Below are the code and all the weights of a small trained network. Each question names an input and a target symbol and asks about switching units off, where a switched-off unit gives its printed mean instead of its output.

import numpy as np


def w(rows, s, z=0):
    codes = np.array(rows[::2]) - 128.0
    scale = np.full(codes.shape[1], s)
    scale[-1] = z or s
    return codes * scale


def norm(h):
    return h / np.sqrt((h * h).mean(-1, keepdims=True) + 1e-5)


def f(y):
    return y / 2 * (1 + np.tanh(0.7978845608 * (y + 0.044715 * y**3)))


def softmax(a):
    e = np.exp(a - a.max(-1, keepdims=True))
    return e / e.sum(-1, keepdims=True)


def log_softmax(a):
    a = a - a.max(-1, keepdims=True)
    return a - np.log(np.exp(a).sum(-1, keepdims=True))


def net(x, mask):
    ids = ['αγελμξπτψ'.index(c) for c in x.split()]
    T = len(ids)
    res = E[ids] + P[:T]
    q, k, v = (norm(res) @ M[0].T for M in (Q, K, V))
    z = softmax(np.where(np.tri(T) > 0, q @ k.T / 3**0.5, -1e9)) @ v
    res = res + np.where(mask[0], z, O[0][:, -1]) @ O[0][:, :-1]
    y = f(norm(res) @ A[0][:, :-1].T + A[0][:, -1])
    res = res + np.where(mask[1:17], y, B[0][:, -1]) @ B[0][:, :-1]
    return log_softmax(norm(res)[-1] @ U[:, :-1].T + U[:, -1])


Q, K, V, O, A, B = {}, {}, {}, {}, {}, {}
E = w([
[161,136,6,82],'α',
[165,120,94,143],'γ',
[142,132,205,85],'ε',
[149,231,166,163],'λ',
[113,152,81,145],'μ',
[155,133,175,64],'ξ',
[126,146,207,103],'π',
[189,144,30,110],'τ',
[170,130,140,28],'ψ',
],0.014)
P = w([
[76,14,117,254],'0',
[140,182,136,169],'1',
[129,181,133,150],'2',
[122,180,132,138],'3',
[116,179,132,131],'4',
[112,178,133,124],'5',
[109,178,132,117],'6',
[105,177,131,112],'7',
[105,175,125,99],'8',
],0.0062)
Q[0] = w([
[170,2,71,163],'H0',
[24,3,11,186],'H0',
[50,100,178,161],'H0',
],0.0099)
K[0] = w([
[202,169,129,52],'H0',
[141,251,93,58],'H0',
[96,175,163,72],'H0',
],0.014)
V[0] = w([
[116,48,58,2],'H0',
[37,129,43,140],'H0',
[7,230,197,158],'H0',
],0.008)
O[0] = w([
[133,190,155,172,65],'H0',
[2,169,126,134,253],'H0',
[21,47,47,137,98],'H0',
],0.0099,0.005)
A[0] = w([
[120,62,166,85,134],'N0',
[114,125,134,130,114],'N1',
[137,104,109,61,114],'N2',
[169,111,27,251,150],'N3',
[78,97,135,118,128],'N4',
[164,118,188,121,150],'N5',
[111,96,153,104,77],'N6',
[102,160,185,122,123],'N7',
[159,143,118,101,128],'N8',
[164,140,60,146,154],'N9',
[108,64,114,78,2],'N10',
[129,96,126,144,122],'N11',
[82,117,155,114,105],'N12',
[107,139,89,165,138],'N13',
[115,130,151,84,134],'N14',
[120,168,138,145,106],'N15',
],0.016,0.0063)
B[0] = w([
[134,178,96,158,168],'N0',
[130,129,128,118,131],'N1',
[140,115,118,177,157],'N2',
[251,226,65,186,243],'N3',
[118,96,165,96,255],'N4',
[86,80,130,122,227],'N5',
[136,146,113,101,121],'N6',
[177,120,88,134,232],'N7',
[100,115,155,131,174],'N8',
[93,168,133,110,210],'N9',
[117,148,202,96,148],'N10',
[134,141,114,143,113],'N11',
[117,123,111,78,199],'N12',
[136,104,186,136,242],'N13',
[129,129,98,147,182],'N14',
[138,151,104,142,183],'N15',
],0.026,0.0039)
U = w([
[169,197,101,191,184],'α',
[84,213,187,101,134],'γ',
[4,110,161,92,169],'ε',
[115,120,59,61,119],'λ',
[66,88,91,223,144],'μ',
[180,57,105,134,70],'ξ',
[112,53,176,151,108],'π',
[160,106,212,132,26],'τ',
[166,115,157,111,2],'ψ',
],0.016,0.0035)

Each question gives the input, a string of symbols that net reads in full, and the target symbol t.
The units are the heads (3 rows each of Q, K, V and O) and the neurons (one row each of A and B). Each row of codes is followed by its name. A weight is (code - 128) times the scale printed after its matrix; where a second scale follows, it is the last column's (O, A, B and U).
mask holds one flag per unit, heads first, then neurons. A switched-off unit (its flag False) gives its mean, the last column of its rows in O or B, instead of its output. The means were averaged over made-up inputs and are rounded, as every weight is.
A unit's drop is (log p(t) with every unit on - log p(t) with that unit switched off) / (log p(t) with every unit on - log p(t) with every unit switched off).
The circuit of an input: a set's keep is (log p(t) with only the set's units on - log p(t) with every unit switched off) / (log p(t) with every unit on - log p(t) with every unit switched off). Starting from the 12 units with the biggest drops (on a tie, the unit counted first), units are removed one at a time, each time the one whose removal leaves the highest keep (on an exact tie, the one counted first), for as long as the keep stays at least 0.8.
circuit, biggest first: the units of the circuit, biggest drop first
top k neurons: the k neurons with the biggest drops, biggest first
drop of u: that unit's drop, to one decimal
input ψ μ λ ε γ α μ, target γ: circuit, biggest first -> N3, N13
input λ γ α λ μ μ ε λ, target ε: circuit, biggest first -> H0, N10
input τ μ γ ε τ, target γ: circuit, biggest first -> N9
input ε μ π, target μ: circuit, biggest first -> H0, N5, N0
input α ε γ α ε ε ε ξ, target α: top 4 neurons -> N7, N4, N13, N15
input γ ε γ π, target ξ: circuit, biggest first -> N7, N3
input ξ π ε μ γ α μ μ ξ, target π: top 2 neurons -> N5, N3
input ψ τ μ ε α λ ξ ξ, target τ: top 2 neurons -> N3, N5
input λ μ π μ γ μ γ, target γ: top 3 neurons -> N9, N7, N8
input ξ μ ψ, target π: circuit, biggest first -> N3, N2
input ε γ μ ξ μ π, target μ: top 3 neurons -> N5, N0, N3
input α λ μ μ ε γ ε ψ, target α: top 3 neurons -> N7, N4, N13
input γ ε γ μ μ π α ε α, target γ: top 4 neurons -> N9, N7, N8, N3
input λ α μ μ μ ξ ξ ψ, target ε: circuit, biggest first -> N3
input ψ π ε ε τ π, target τ: top 2 neurons -> N3, N5
input λ ε ε ε τ ε ξ, target ε: top 2 neurons -> N3, N10
input γ μ ε ψ, target ξ: top 2 neurons -> N5, N3
input μ ψ ε, target λ: drop of N5 -> 0.0
input γ ξ π γ λ π μ μ γ, target ε: drop of N8 -> 0.0
input ψ ε μ ξ μ ε ε, target τ: drop of N3 -> 0.8
input ε μ μ μ π μ γ ψ ξ, target μ: top neuron -> N2
